Here is a tiny trained network, its code and every weight. The questions are about switching its units off for an input and a target symbol, where a switched-off unit gives its printed mean instead of its output.

import numpy as np


def w(rows, s, z=0):
    codes = np.array(rows[::2]) - 128.0
    scale = np.full(codes.shape[1], s)
    scale[-1] = z or s
    return codes * scale


def f(y):
    return y / 2 * (1 + np.tanh(0.7978845608 * (y + 0.044715 * y**3)))


def softmax(a):
    e = np.exp(a - a.max(-1, keepdims=True))
    return e / e.sum(-1, keepdims=True)


def log_softmax(a):
    a = a - a.max(-1, keepdims=True)
    return a - np.log(np.exp(a).sum(-1, keepdims=True))


def net(x, mask):
    ids = ['ΓΘΣΦΩδζλτψ'.index(c) for c in x.split()]
    T = len(ids)
    res = E[ids] + P[:T]
    r = res
    for j in range(2):
        rows = slice(3 * j, 3 * j + 3)
        q, k, v = (r @ M[0][rows].T for M in (Q, K, V))
        z = softmax(np.where(np.tri(T) > 0, q @ k.T / 3**0.5, -1e9)) @ v
        o = O[0][rows]
        res = res + np.where(mask[j], z, o[:, -1]) @ o[:, :-1]
    y = f(res @ A[0][:, :-1].T + A[0][:, -1])
    res = res + np.where(mask[2:18], y, B[0][:, -1]) @ B[0][:, :-1]
    return log_softmax(res[-1] @ U[:, :-1].T + U[:, -1])


Q, K, V, O, A, B = {}, {}, {}, {}, {}, {}
E = w([
[184,145,206,104],'Γ',
[71,189,118,143],'Θ',
[90,99,56,78],'Σ',
[251,106,114,130],'Φ',
[35,130,81,135],'Ω',
[42,42,198,140],'δ',
[153,127,158,218],'ζ',
[108,160,128,185],'λ',
[44,146,117,202],'τ',
[208,67,167,142],'ψ',
],0.018)
P = w([
[158,116,122,133],'0',
[190,97,34,232],'1',
[120,134,153,109],'2',
[177,103,43,227],'3',
[83,132,172,101],'4',
[174,109,38,222],'5',
[52,141,191,102],'6',
[179,112,26,219],'7',
[8,147,207,100],'8',
[172,118,19,215],'9',
[64,131,179,99],'10',
],0.011)
Q[0] = w([
[113,143,31,176],'h0',
[135,153,204,111],'h0',
[147,133,250,157],'h0',
[101,55,129,163],'h1',
[113,94,173,122],'h1',
[122,106,163,33],'h1',
],0.016)
K[0] = w([
[74,148,96,120],'h0',
[199,106,183,192],'h0',
[153,126,194,147],'h0',
[108,151,159,76],'h1',
[180,118,104,150],'h1',
[136,72,8,66],'h1',
],0.015)
V[0] = w([
[63,125,195,69],'h0',
[85,161,72,64],'h0',
[125,96,133,95],'h0',
[113,98,245,145],'h1',
[121,240,105,132],'h1',
[162,101,87,109],'h1',
],0.012)
O[0] = w([
[63,65,55,99,4],'h0',
[132,77,71,160,137],'h0',
[142,7,161,111,135],'h0',
[172,184,253,144,177],'h1',
[122,178,34,63,38],'h1',
[127,67,113,91,105],'h1',
],0.0075,0.0037)
A[0] = w([
[137,98,86,135,118],'n0',
[165,106,123,188,87],'n1',
[156,95,139,6,253],'n2',
[202,113,107,139,134],'n3',
[149,137,159,57,98],'n4',
[87,128,112,190,154],'n5',
[67,113,150,123,118],'n6',
[148,123,112,162,61],'n7',
[137,178,128,10,178],'n8',
[87,152,106,112,86],'n9',
[104,117,164,75,62],'n10',
[151,176,80,168,130],'n11',
[161,173,146,97,22],'n12',
[72,121,152,25,178],'n13',
[113,182,137,40,87],'n14',
[96,135,128,204,36],'n15',
],0.017,0.0043)
B[0] = w([
[182,143,117,182,211],'n0',
[68,112,105,146,255],'n1',
[198,113,174,67,211],'n2',
[122,181,120,89,219],'n3',
[105,48,1,57,158],'n4',
[173,149,89,82,243],'n5',
[123,205,36,96,194],'n6',
[102,108,69,105,174],'n7',
[61,116,52,63,154],'n8',
[130,169,59,195,159],'n9',
[101,84,155,183,158],'n10',
[75,67,223,55,222],'n11',
[116,76,67,174,173],'n12',
[117,76,181,193,217],'n13',
[73,122,151,106,151],'n14',
[170,131,111,121,239],'n15',
],0.0094,0.0093)
U = w([
[168,63,193,109,123],'Γ',
[164,159,82,14,106],'Θ',
[162,50,57,185,123],'Σ',
[24,140,97,124,163],'Φ',
[95,159,29,163,44],'Ω',
[193,143,173,254,123],'δ',
[92,162,156,108,253],'ζ',
[151,233,98,71,142],'λ',
[60,58,126,71,93],'τ',
[28,36,148,202,132],'ψ',
],0.0089,0.0075)

Each question gives the input, a string of symbols that net reads in full, and the target symbol t.
The units are the heads (3 rows each of Q, K, V and O) and the neurons (one row each of A and B). Each row of codes is followed by its name. A weight is (code - 128) times the scale printed after its matrix; where a second scale follows, it is the last column's (O, A, B and U).
mask holds one flag per unit, heads first, then neurons. A switched-off unit (its flag False) gives its mean, the last column of its rows in O or B, instead of its output. The means were averaged over made-up inputs and are rounded, as every weight is.
A unit's drop is (log p(t) with every unit on - log p(t) with that unit switched off) / (log p(t) with every unit on - log p(t) with every unit switched off).
The circuit of an input: a set's keep is (log p(t) with only the set's units on - log p(t) with every unit switched off) / (log p(t) with every unit on - log p(t) with every unit switched off). Starting from the 12 units with the biggest drops (on a tie, the unit counted first), units are removed one at a time, each time the one whose removal leaves the highest keep (on an exact tie, the one counted first), for as long as the keep stays at least 0.8.
circuit, biggest first: the units of the circuit, biggest drop first
unit that matters most: the unit with the biggest drop
k most important neurons: the k neurons with the biggest drops, biggest first
heads that matter: for each layer, one digit per head in row order, 1 if its drop is at least 0.15 and else 0, layers parted by /
input Σ τ τ δ Φ λ ψ Ω ζ Ω, target ζ: circuit, biggest first : [h1; n11]
input λ Σ Σ λ ζ ψ λ δ Σ δ, target Σ: heads that matter : 10
input ζ λ ζ Θ, target ζ: circuit, biggest first : [n11; h0]
input Ω Φ δ ζ Φ Σ Γ, target τ: 2 most important neurons : [n8; n4]
input Φ ψ δ δ, target δ: 3 most important neurons : [n11; n4; n15]
input Σ λ δ δ ζ, target δ: heads that matter : 01
input ζ Σ ψ δ Θ Θ λ δ ζ Φ, target ζ: 2 most important neurons : [n3; n11]
input Ω ζ λ ζ Θ Θ Φ Φ Σ λ ζ, target δ: unit that matters most : n12
input Γ Θ ψ Σ Σ, target Σ: heads that matter : 01
input Γ ζ λ Σ Θ τ ζ ψ ζ Σ, target ζ: heads that matter : 01
input Φ δ ζ τ, target ζ: heads that matter : 10
input Θ ζ τ Φ ζ λ Γ δ δ ψ, target δ: heads that matter : 01
input δ τ Ω, target Ω: heads that matter : 10
input ζ δ Φ Γ Φ Σ Γ, target τ: heads that matter : 10
input ζ Σ ζ Ω Θ δ ζ Θ, target ζ: circuit, biggest first : [n11; h1]
input λ Σ δ ζ δ Σ, target δ: heads that matter : 01
input Ω Σ ζ Σ Σ τ Φ, target Θ: circuit, biggest first : [h0; n2; h1]
input Σ Φ Σ ζ Σ ζ Σ, target Σ: heads that matter : 11
input Φ Σ ζ δ λ Σ ψ Φ Σ δ, target Σ: 2 most important neurons : [n11; n3]
input Θ Σ δ ζ Γ Φ Φ, target Θ: heads that matter : 11
input ψ Γ δ ψ ζ δ ζ Σ τ, target λ: unit that matters most : n6
input τ ψ Θ Φ τ ψ ζ λ, target ζ: unit that matters most : h1
input ζ Ω ζ ζ, target ζ: 2 most important neurons : [n11; n3]
